Below is a small trained network, with its code and all its weights. Each question gives an input and a class and asks what happens when units are switched off, that is, made to give their printed mean instead of their output.

import numpy as np


def w(rows, s, z=0):
    codes = np.array(rows[::2]) - 128.0
    scale = np.full(codes.shape[1], s)
    scale[-1] = z or s
    return codes * scale


def f(y):
    return np.maximum(y, 0)


def log_softmax(a):
    a = a - a.max(-1, keepdims=True)
    return a - np.log(np.exp(a).sum(-1, keepdims=True))


def net(x, mask):
    res = np.array(x, float).reshape(1, 6) / 4 @ E
    y = f(res @ A[0][:, :-1].T + A[0][:, -1])
    res = res + np.where(mask, y, B[0][:, -1]) @ B[0][:, :-1]
    return log_softmax(res[-1] @ U[:, :-1].T + U[:, -1])


A, B = {}, {}
E = w([
[147,9,156,167,125],'x0',
[113,119,86,145,126],'x1',
[139,121,113,107,142],'x2',
[152,139,171,216,227],'x3',
[21,106,150,79,170],'x4',
[123,130,130,137,123],'x5',
],0.012)
A[0] = w([
[157,200,126,127,141,105],'N1',
[42,21,180,105,149,106],'N2',
[84,224,114,89,128,175],'N3',
[117,200,104,106,50,153],'N4',
[155,199,117,149,96,170],'N5',
[160,126,98,67,91,161],'N6',
[10,180,132,76,181,157],'N7',
[190,94,143,172,179,192],'N8',
[92,169,119,110,161,119],'N9',
[98,113,162,162,202,158],'N10',
[178,25,143,160,72,159],'N11',
[114,103,115,58,4,254],'N12',
[156,252,93,121,130,218],'N13',
[152,129,75,162,122,178],'N14',
[108,138,134,141,158,98],'N15',
[37,109,154,91,169,148],'N16',
[78,90,144,125,166,111],'N17',
[116,183,118,112,185,156],'N18',
],0.015,0.0069)
B[0] = w([
[137,119,102,153,147,161],'N1',
[146,40,20,95,108,207],'N2',
[84,183,101,163,134,196],'N3',
[119,186,102,99,150,200],'N4',
[177,132,122,128,170,179],'N5',
[139,163,151,102,129,186],'N6',
[19,177,160,109,119,206],'N7',
[137,97,150,224,110,193],'N8',
[89,131,155,134,142,156],'N9',
[134,78,108,136,200,184],'N10',
[159,112,237,105,79,206],'N11',
[168,209,136,3,88,250],'N12',
[185,173,78,136,212,211],'N13',
[165,135,163,148,135,164],'N14',
[111,131,133,114,163,142],'N15',
[39,118,91,96,118,192],'N16',
[122,89,100,99,169,167],'N17',
[113,151,130,172,161,163],'N18',
],0.028,0.022)
U = w([
[173,163,96,125,152,111],'0',
[49,168,101,134,88,56],'1',
[167,116,192,119,52,144],'2',
[102,69,100,68,58,2],'3',
[153,136,84,236,158,203],'4',
[31,102,153,194,185,224],'5',
[104,80,194,247,105,82],'6',
[95,40,73,179,150,179],'7',
],0.011,0.0022)

Each question gives the input, the list of numbers given to net, and the class t.
The units are the neurons (one row each of A and B). Each row of codes is followed by its name. A weight is (code - 128) times the scale printed after its matrix; where a second scale follows, it is the last column's (A, B and U).
mask holds one flag per neuron, in row order. A switched-off neuron (its flag False) gives its mean, the last column of its row in B, instead of its output. The means were averaged over made-up inputs and are rounded, as every weight is.
A unit's drop is (log p(t) with every unit on - log p(t) with that unit switched off) / (log p(t) with every unit on - log p(t) with every unit switched off).
The circuit of an input: a set's keep is (log p(t) with only the set's units on - log p(t) with every unit switched off) / (log p(t) with every unit on - log p(t) with every unit switched off). Starting from the 12 units with the biggest drops (on a tie, the unit counted first), units are removed one at a time, each time the one whose removal leaves the highest keep (on an exact tie, the one counted first), for as long as the keep stays at least 0.8.
units of the circuit, in order: the units of the circuit, biggest drop first
unit that matters most: the unit with the biggest drop
top k neurons: the k neurons with the biggest drops, biggest first
drop when u is switched off: that unit's drop, to one decimal
input [8,0,4,-6,-1,2], class 2: units of the circuit, in order -> [N11]
input [1,-3,-3,-7,7,8], class 3: top 2 neurons -> [N2 N12]
input [3,-1,-8,2,8,-2], class 7: units of the circuit, in order -> [N12 N2]
input [2,3,-1,1,0,-5], class 6: top 3 neurons -> [N12 N13 N2]
input [1,4,2,3,6,-3], class 7: units of the circuit, in order -> [N2 N12]
input [-8,0,4,1,2,8], class 5: top 2 neurons -> [N12 N7]
input [1,-6,-8,-7,7,-3], class 3: top 2 neurons -> [N2 N12]
input [-8,7,8,7,1,3], class 5: top 2 neurons -> [N7 N9]
input [6,7,-4,1,-7,4], class 6: top 2 neurons -> [N12 N8]
input [-2,0,-6,3,-2,-6], class 4: drop when N12 is switched off -> 0.3
input [3,-1,-2,1,-3,8], class 6: drop when N12 is switched off -> 0.6
input [0,0,-8,6,-6,4], class 4: drop when N7 is switched off -> 0.1
input [-1,7,4,7,8,2], class 5: drop when N7 is switched off -> 0.9
input [2,2,-3,5,-6,6], class 6: unit that matters most -> N12
